In the rows, zero is written as 128.
Here are made-up things, facts about them, and rows of numbers that follow some of those facts. Name the thing behind each unnamed row.

Some facts about the things:
Z_103 vobek:zaplak nidran:Z_817
Z_105 vobek:kloteki nidran:Z_744
Z_106 vobek:lifa nidran:Z_415
Z_108 vobek:nokem nidran:Z_753
Z_123 mukam:Z_951 vobek:kloteki nidran:Z_383
Z_144 vobek:kloteki
Z_146 mukam:Z_832 vobek:zaplak nidran:Z_239
Z_159 vobek:kloteki nidran:Z_233
Z_16 vobek:kloteki nidran:Z_793
Z_160 vobek:zaplak nidran:Z_274
Z_162 mukam:Z_398 vobek:nokem nidran:Z_272
Z_18 vobek:zaplak nidran:Z_757
Z_186 mukam:Z_829 vobek:lifa nidran:Z_674
Z_19 mukam:Z_409 vobek:treplafen nidran:Z_643
Z_190 vobek:nokem nidran:Z_556
Z_197 vobek:nokem nidran:Z_26
Z_199 mukam:Z_817 vobek:kloteki nidran:Z_440
Z_2 mukam:Z_503 vobek:kloteki nidran:Z_836
Z_201 mukam:Z_108 vobek:teskidon nidran:Z_443
Z_208 mukam:Z_868 vobek:treplafen
Z_212 mukam:Z_507 vobek:kolol nidran:Z_197
Z_213 vobek:nokem nidran:Z_739
Z_219 vobek:kolol nidran:Z_60
Z_220 mukam:Z_419 vobek:zaplak nidran:Z_343
Z_233 mukam:Z_763 vobek:kolol nidran:Z_867
Z_239 vobek:teskidon nidran:Z_555
Z_242 mukam:Z_212 vobek:kolol
Z_245 vobek:treplafen
Z_26 mukam:Z_74 vobek:kolol nidran:Z_387
Z_269 mukam:Z_755 vobek:nokem nidran:Z_952
Z_272 mukam:Z_727 vobek:nokem nidran:Z_82
Z_274 mukam:Z_26 vobek:zaplak
Z_300 mukam:Z_362 vobek:lifa nidran:Z_666
Z_330 mukam:Z_787 vobek:zaplak nidran:Z_925
Z_343 mukam:Z_912 nidran:Z_86
Z_362 mukam:Z_220 vobek:kloteki nidran:Z_419
Z_376 vobek:kloteki nidran:Z_144
Z_383 mukam:Z_588 vobek:kolol nidran:Z_825
Z_387 mukam:Z_864 vobek:nokem nidran:Z_605
Z_391 mukam:Z_752 vobek:nokem nidran:Z_601
Z_398 mukam:Z_904 vobek:lifa nidran:Z_782
Z_404 vobek:zaplak nidran:Z_625
Z_405 mukam:Z_422 vobek:treplafen nidran:Z_904
Z_406 vobek:treplafen nidran:Z_724
Z_409 mukam:Z_578 vobek:kolol nidran:Z_659
Z_410 vobek:treplafen nidran:Z_872
Z_415 vobek:treplafen nidran:Z_461
Z_419 mukam:Z_620 vobek:kloteki nidran:Z_961
Z_422 mukam:Z_573 vobek:teskidon nidran:Z_123
Z_440 vobek:kolol nidran:Z_537
Z_443 vobek:kloteki nidran:Z_376
Z_457 vobek:teskidon nidran:Z_476
Z_461 vobek:treplafen nidran:Z_576
Z_464 vobek:treplafen nidran:Z_982
Z_466 mukam:Z_875 vobek:zaplak nidran:Z_103
Z_476 vobek:zaplak nidran:Z_727
Z_484 vobek:teskidon nidran:Z_199
Z_492 vobek:kloteki nidran:Z_245
Z_497 nidran:Z_806
Z_503 mukam:Z_659 vobek:zaplak nidran:Z_787
Z_507 mukam:Z_938 vobek:nokem nidran:Z_758
Z_537 vobek:teskidon
Z_552 mukam:Z_146 nidran:Z_620
Z_555 mukam:Z_982 nidran:Z_404
Z_556 mukam:Z_828 vobek:nokem nidran:Z_697
Z_566 vobek:kloteki nidran:Z_146
Z_573 vobek:teskidon nidran:Z_410
Z_576 vobek:treplafen nidran:Z_588
Z_578 mukam:Z_2 vobek:nokem nidran:Z_755
Z_582 vobek:teskidon nidran:Z_330
Z_588 mukam:Z_739 vobek:lifa nidran:Z_466
Z_592 nidran:Z_915
Z_60 mukam:Z_842 vobek:treplafen nidran:Z_657
Z_601 vobek:nokem nidran:Z_912
Z_605 vobek:nokem nidran:Z_190
Z_617 mukam:Z_88
Z_62 vobek:nokem nidran:Z_785
Z_620 mukam:Z_782 vobek:kolol nidran:Z_220
Z_621 nidran:Z_828
Z_625 mukam:Z_761 nidran:Z_832
Z_641 vobek:nokem nidran:Z_830
Z_643 vobek:kloteki nidran:Z_938
Z_657 vobek:lifa nidran:Z_106
Z_658 nidran:Z_905
Z_659 mukam:Z_476 vobek:kolol nidran:Z_88
Z_666 vobek:teskidon nidran:Z_658
Z_674 mukam:Z_60 vobek:kolol nidran:Z_700
Z_676 vobek:treplafen
Z_686 nidran:Z_409
Z_691 mukam:Z_184
Z_697 vobek:nokem nidran:Z_405
Z_700 vobek:kolol nidran:Z_242
Z_710 vobek:zaplak
Z_724 vobek:treplafen nidran:Z_868
Z_727 mukam:Z_862 vobek:nokem nidran:Z_391
Z_739 mukam:Z_956 vobek:kolol
Z_74 mukam:Z_208
Z_744 mukam:Z_86 vobek:kloteki nidran:Z_892
Z_752 vobek:zaplak nidran:Z_763
Z_753 mukam:Z_758 vobek:nokem
Z_755 mukam:Z_405 vobek:nokem nidran:Z_621
Z_757 vobek:zaplak
Z_758 vobek:kloteki nidran:Z_362
Z_760 vobek:teskidon nidran:Z_839
Z_761 mukam:Z_274 vobek:lifa nidran:Z_974
Z_763 mukam:Z_201 vobek:kolol nidran:Z_62
Z_782 mukam:Z_406 vobek:lifa
Z_785 vobek:nokem
Z_787 mukam:Z_272 vobek:kloteki nidran:Z_2
Z_793 vobek:treplafen nidran:Z_208
Z_806 vobek:nokem nidran:Z_710
Z_817 mukam:Z_889 vobek:teskidon nidran:Z_676
Z_82 vobek:nokem nidran:Z_457
Z_825 nidran:Z_573
Z_828 mukam:Z_343 nidran:Z_939
Z_829 vobek:zaplak nidran:Z_160
Z_830 vobek:nokem nidran:Z_752
Z_832 vobek:zaplak nidran:Z_497
Z_836 vobek:kloteki nidran:Z_889
Z_839 mukam:Z_939 vobek:zaplak nidran:Z_891
Z_842 mukam:Z_269 vobek:lifa nidran:Z_201
Z_848 mukam:Z_330 vobek:kloteki nidran:Z_503
Z_86 mukam:Z_582 vobek:kloteki
Z_862 vobek:kolol nidran:Z_874
Z_864 vobek:zaplak nidran:Z_552
Z_867 vobek:kolol nidran:Z_862
Z_868 mukam:Z_666 vobek:treplafen nidran:Z_19
Z_872 mukam:Z_300 vobek:teskidon nidran:Z_484
Z_874 vobek:kolol nidran:Z_592
Z_875 mukam:Z_552 vobek:kolol
Z_88 mukam:Z_691 vobek:treplafen nidran:Z_186
Z_889 mukam:Z_555 vobek:kloteki nidran:Z_507
Z_891 mukam:Z_19 vobek:zaplak nidran:Z_18
Z_892 mukam:Z_199 vobek:kloteki
Z_904 mukam:Z_242 vobek:treplafen nidran:Z_213
Z_905 vobek:treplafen nidran:Z_492
Z_912 vobek:nokem nidran:Z_269
Z_915 vobek:zaplak nidran:Z_875
Z_925 vobek:zaplak nidran:Z_829
Z_938 mukam:Z_239 vobek:kolol nidran:Z_16
Z_939 vobek:nokem
Z_951 mukam:Z_700
Z_952 vobek:nokem nidran:Z_108
Z_956 mukam:Z_537 vobek:nokem nidran:Z_686
Z_961 mukam:Z_466 vobek:kloteki
Z_974 vobek:kloteki nidran:Z_406
Z_982 mukam:Z_464 vobek:treplafen nidran:Z_219

Known rows:
[138 158 126 134 129 129 136 135 132 141  83 148 124  97  85 110 129 137
 107 140 126 136 104 122 127 100 109 126 122 138 115 131 105 104 153 131
 129  96 151] : Z_848
[138 148 122 136 131 139 134 135 131 146  66 132 132  96  97 123 124 140
 118 147 139 135  95 127 113 112 108 126 126 136 113 129 109 108 152 130
 137  95 148] : Z_566
[136 131 131 129 118 129 141 116 126 131 162 150 147 118 105 102 117 125
 125 110 119 137 139 109 171 129 117 131 107 149 110 134 117 140 129 118
 125 138 129] : Z_383
[132 113 124 133 127 144 132 114 122 137 142 116 157 129 133 121 107 127
 146 121 138 130 124 122 144 151 119 131 116 140 109 130 123 151 116 119
 132 136 119] : Z_862
[127 124 128 124 133 123 123 110 118 133 184 120 136 158 134 121 112 121
 139 112 117 124 144 125 163 138 128 133 121 125 113 131 122 152  90 121
 106 131 110] : Z_440
[132 124 128 128 128 130 130 113 121 132 167 127 144 141 126 116 112 124
 136 114 123 128 137 120 163 138 123 132 116 135 111 131 121 149 103 120
 118 134 117] : Z_763
[127 126 129 122 135 120 121 109 117 131 190 118 133 163 136 121 113 118
 138 110 115 122 148 127 165 136 131 133 122 122 113 131 123 153  84 122
 103 132 108] : Z_875
[132 112 122 128 133 138 130 130 119 140 150 122 122 138 139 109 121 127
 134 133 136 125 143 129 111 147 145 128 142 112 125 123 143 123 137 136
 142 112 119] : Z_912
[120 141 123 134 122 140 140 131 147 135  56 124 134  89 114 133 139 139
 127 124 124 138  78 141 124 106 109 129 114 135 134 132 122 129 184 124
 138 105 140] : Z_760
[132 121 132 131 116 114 123 113 139 110 120 124 142 129 151 188 131 125
 135 107 121 124 118 125 158 132 116 130 109 148 132 129 111 153 110 126
 133 172 128] : Z_410
[135 135 127 130 133 131 126 127 121 135 126 129 136 126 111 122 116 129
 126 137 136 129 127 121 132 129 118 127 127 137 110 129 115 123 109 125
 122 124 133] : Z_925
[129 137 128 123 144 118 112 121 116 133 158 116 119 161 126 133 116 123
 129 133 126 120 140 131 135 127 128 129 136 117 114 129 117 130  75 127
 100 121 119] : Z_710
[146 130 142 133 117  82 125 127 120 135 155 135 128 145 125  94 126 104
 115 142 123 130  97 103 103 108 123 126 126 130  81 137  85 135 149 123
  82  84 161] : Z_891
[141 132 120 147 123 120 138 131 129 130 155 142 159 105 126 179 111 113
 133 142 154 125  87 115 122 130 105 124 144 159  65 143 137 113 159 121
 104 109 160] : Z_503
[120 130 131 129 123 119 127 138 137 114 104 134 120 121 151 159 149 131
 128 133 128 123 126 134 108 121 126 126 131 122 156 124 142 128 137 134
 143 139 134] : Z_621
[117 139 134 126 121 112 129 136 139 105 127 145 112 119 141 140 150 130
 114 129 118 123 126 129 118 114 130 125 126 122 156 128 138 126 140 135
 137 139 133] : Z_617
[126 159 128 112 136 151 119 139 136  92 165 167 103 133 108 178 138 137
 104 132 121 121 122 139 194 107 136 132 144 138 232 116 153 140 172 135
 130 168 148] : Z_625

Which thing is each row?
No name comes twice in this set of rows, the named rows included.
[131 151 123 130 143 127 120 130 125 145  97 120 116 130 111 131 124 133
 121 143 128 125 107 137 120 110 118 127 134 117 117 129 112 116 119 133
 115  92 134] => Z_643
[122 129 131 130 120 122 129 139 139 114 101 136 123 116 147 155 147 132
 126 134 129 125 123 132 108 121 125 126 129 125 156 124 142 127 141 133
 144 139 137] => Z_658
[134 150 123 131 139 132 124 132 128 145  87 124 121 118 107 126 123 135
 120 144 131 128 101 134 117 111 114 127 132 123 116 129 112 113 129 132
 122  92 139] => Z_836
[124 127 130 133 117 127 133 141 140 116  86 139 129 105 143 152 147 134
 126 135 135 128 117 129 103 123 122 125 126 131 154 125 140 125 152 132
 154 140 142] => Z_552
[129 114 124 124 139 130 122 127 115 139 168 116 113 158 146 112 122 123
 135 130 129 119 153 135 117 144 150 129 147 101 127 123 144 127 117 138
 129 110 111] => Z_939
[138 107 128 141 108 135 133 117 142 117  75 118 165  99 150 188 126 132
 144 118 142 132  95 121 136 147 105 129 104 163 128 127 112 151 139 124
 161 175 138] => Z_464
[139 130 126 135 127 138 132 128 124 138 106 132 145 110 106 119 114 134
 127 141 144 134 118 117 123 133 113 126 122 147 108 130 113 121 124 124
 132 126 140] => Z_146
[135 150 123 134 135 135 130 133 130 145  77 129 126 107 101 125 124 138
 119 145 135 132  98 131 115 112 111 126 129 131 117 129 111 111 141 131
 130  94 144] => Z_787
[144 108 144 138 100  77 123 115 138 112 132 119 145 141 172 167 137 103
 131 118 119 126  76 109 120 122 116 129 109 143 102 135  85 166 156 123
 105 132 156] => Z_19
[135 126 125 133 134 138 124 127 121 138 113 118 142 126 120 128 111 131
 133 142 144 129 121 123 120 138 117 127 128 136 110 128 117 126 108 125
 127 124 132] => Z_752
[137 117 124 129 127 137 137 132 121 137 145 136 125 125 125 100 124 128
 126 132 133 130 146 123 120 141 141 128 137 121 124 124 140 117 150 135
 148 114 126] => Z_727
[135 122 118 144 122 121 142 116 130 126 206 137 169 120 144 186 105 107
 146 117 142 121  98 119 159 142 110 130 138 158  64 145 149 136 149 116
  98 123 139] => Z_659
[137 141 130 130 128 127 131 128 123 133 129 144 133 120 100 111 119 130
 117 133 130 133 132 114 137 120 117 127 121 143 110 131 112 119 117 125
 120 126 139] => Z_839
[125 128 131 133 115 128 136 141 140 115  84 141 130 100 139 151 148 135
 126 135 134 129 116 127 105 122 121 125 125 134 153 125 141 123 156 132
 156 141 144] => Z_686
[135 119 132 134 112 120 128 115 140 110 109 127 149 117 147 183 130 127
 134 108 124 128 111 122 156 133 113 130 105 154 133 129 111 152 121 125
 140 174 133] => Z_724

Now the same things, written a new way:
Known rows:
[106 179 122 129 111 127 159  79  92 143 161 105  51 127 148 103 106 143
 133  99 156 172 120 119 135 118 150 167 150] : Z_724
[138 136 129 121 110 173 143  85 140 131 146 121 108 159 133  87  94 113
 115 116 129 117 116 117 101 175 186 142 171] : Z_86
[127 130 130  96  94 175 140  75 106 137 133 118  92 147 147  88  84 106
 122 101 118 162  52 115 151 161 180 150 151] : Z_443
[165 160 118 120 104 160 126  68 130 139 124 140 102 163 118  85  54  98
 104  78 148 152  94 123 114  90 115 117 158] : Z_201
[151 202  92 151  85 173 126  72 139 114 154 120 114 193  93 115 120  97
 101 103 163 142 139  99 125  90 162 126 159] : Z_674
[150 140 116 123 126 141 176  87 113 132 162 102  63 118 134 102  87 152
 116  97 166 136  98  95 149 116 122 154 141] : Z_982
[142 199  95 120  71 179 128  65 103 118 140 114  98 180 115 117 104  87
 106  83 152 188  65 107 170  82 153 136 141] : Z_219
[138 206  95 167  83 192 137  80 140  97 174 146 118 210 104 111 117  94
 110 119 167 143 121 100 113  98 142 132 166] : Z_938
[ 91 119 141 156 125 109 161  68  75 116 159 123  74 193 118  94 172 151
 161 115 169 217 146 107 118 103 155 165 148] : Z_676
[148 128 126 128  98 154 138  73 115 123 138  97  97 164 114  90  88 138
 126 100 169 147 102  82 115  91 136 129 154] : Z_391
[156 206  92 158  90 199 154  82 142 103 186 200 112 194 118 106  68  74
  95 100 151 146  70 124 140 112  79 133 148] : Z_212
[141 174 102 175  74 208 148  81 132  78 191 156 126 226  97 107 110 100
 116 125 178 150  82  74 126  95 113 132 155] : Z_242
[140  97 139 128 123 162 148  78 132 122 137 148 114 189 118  83 118 111
 122 114 133 147 116 117 105 170 171 138 164] : Z_199
[119 146 128 117 121 138 119  58 109 116 150 127 103 176 133  95 121 126
 144 135 136 190  95 121 122 148 180 155 129] : Z_497
[118 160 129 132 103 123 130  58  79 134 131 124  79 176 123  86  91 114
 133  99 157 199 103 118 120  77 123 137 146] : Z_106
[138 177 121 107  89 154 116  60 101 149 118 138  91 162 130  84  55  91
 115  70 132 187  73 135 132  89 122 127 151] : Z_760
[115 138 134 134  95 124 130  62  72 117 134  83  84 177 116  88 106 134
 146 123 173 187 101  80 121  75 148 143 142] : Z_710

Which thing is each row?
No name comes twice in this set of rows, the named rows included.
[152 199  95 150  88 177 130  73 136 106 153 123 117 203  96 117 125  98
 100 107 168 145 143 102 116  89 167 126 164] => Z_875
[130 139 133 159 106 164 151  82 124 114 166 168 105 183 123  76  70 121
 131 114 163 152 104 108  93 110  85 136 158] => Z_507
[128 120 137 138 108 169 140  82 137 118 142 116 114 184 120  85 124 122
 127 130 139 128 135 103  86 169 200 142 177] => Z_961

The same things again, as new rows of numbers:
Known rows:
[108  95 131 107  55 164  95 112  98 159 103  90 123 155 118  82 142 117
 127  79 112 116 119 117 140 146 119] : Z_875
[121 102 149  98  59 207 105 119 134 171 133 138 130 150 125  85 136 101
 135 126  91 106 136 109 135 179 145] : Z_925
[104  92 149 103  65 169 117  85 118 177 137 113 105 166 103  99 134 121
 132  94 139 118 107 112 154 152 152] : Z_362
[129 108 142 114  52 160 102 107 102 164 119 119 115 178 130 105 142 126
 136  96 106 106 124 124 133 172 117] : Z_343
[120 101 131 109  46 179  94  88 118 159 156  84 126 166 123 100 159  88
 124  70 128 121 103 102 156 174 118] : Z_391
[119 103 150  98  61 206 104 119 132 171 132 137 131 148 126  85 137 100
 136 128  90 107 137 111 135 179 146] : Z_752
[101 126 118 130  66 118  90 119  73 166 117 112 113 156 154  99 147 128
 131  74 132 106  97 117 133 184 116] : Z_588
[105  99 136  97  62 181  98  97 129 173 141 120 134 144 119  92 141 101
 142 100 100 103 126 111 151 172 135] : Z_643
[106 110 143 116  75 157  95 100 115 169 129 116 137 162 143 101 135 123
 152  96  91  98 124 121 135 173 128] : Z_497
[126  95 134 101  59 170  95 121 105 156 102 102 117 162 123  80 155 110
 120  83 108 125 127 118 133 152 109] : Z_763
[142  96 142  90  39 189 104 114 125 164 130 130 109 165 107  93 156 100
 122 101 110 119 131 117 141 175 117] : Z_848
[140  93 140 105  60 168 104 108  92 175 113 104 111 181 131  98 154 132
 154  81  92 111 148 145 130 148  90] : Z_60
[104  98 145 104  59 198 105 109 125 174 133 127 137 141 122  84 124 105
 142 124  95  97 129 108 141 173 155] : Z_832
[113 107 135 104  64 181  85  92 135 161 164  90 142 155 137  99 163  79
 131  74 108 122 111  98 155 177 119] : Z_785
[135 109 133 100  22 183 115  91 149 171 124 114 106 150 128  75 127 117
 111  92 114 117 122 112 161 178 100] : Z_2
[104 107 134 107  65 177  86  89 131 162 165  87 145 151 134 100 156  82
 136  71 109 117 107  97 157 175 123] : Z_697
[127  99 146  88  61 189  97 112 139 169 140 133 129 150 121  91 157  94
 134 104  92 114 137 111 144 176 123] : Z_974

Name these rows:
No name comes twice in this set of rows, the named rows included.
[ 83  98 137 110  60 192 105  95 115 179 133 115 142 136 121  84 108 112
 149 118 105  86 120 107 147 170 166] => Z_103
[130 103 153  94  60 208 104 125 137 169 131 144 127 150 126  83 143  98
 131 131  87 111 142 108 134 180 141] => Z_864
[131 110 155 104  43 153  92 122 106 150 108 104 115 179 101 113 156 129
 137  96  80 115 143 148 127 140  90] => Z_982
[122  95 157  99  86 166 107 118 116 159 103 109 101 177 122  88 160 119
 115  85 121 145 123 114 132 134 124] => Z_620
[149 118 135 106  25 185 103  95 158 155 148  89 110 163 143  85 154  91
  97  72 120 139 110  97 160 186  78] => Z_578
[148 118 121 125  67 150 104 147  65 178 131 138 102 169 174  89 189 112
 135  81 114 123 126 116 122 187  88] => Z_842
[123 123 149 122  28 151  97 123  99 148 125 118 121 171  99 114 150 121
 134 112  91 106 124 129 131 157 112] => Z_555
[109 108 141 109  13 170 101 117 107 154 136 113 124 150  72 104 149 104
 130 112 105 105 117 118 152 152 126] => Z_889
[147 104 138  99  46 191  89 103 127 157 150  99 120 175 125 102 179  79
 109  77 123 131 113 105 151 181 105] => Z_162
[128 106 137 112  55 160 103 105 101 161 119 118 115 175 127 103 136 125
 139  90 108 101 121 123 127 176 119] => Z_625
[116 126 147 104  77 128  93 107  88 174 109 102  99 174 138 131 138 168
 156  76 111 105 142 175 118 162  98] => Z_872
[155  91 128 112  42 206 108 108  98 180 171 100 118 173 140  90 189  77
 139  76 120 133 123 103 151 173  93] => Z_755

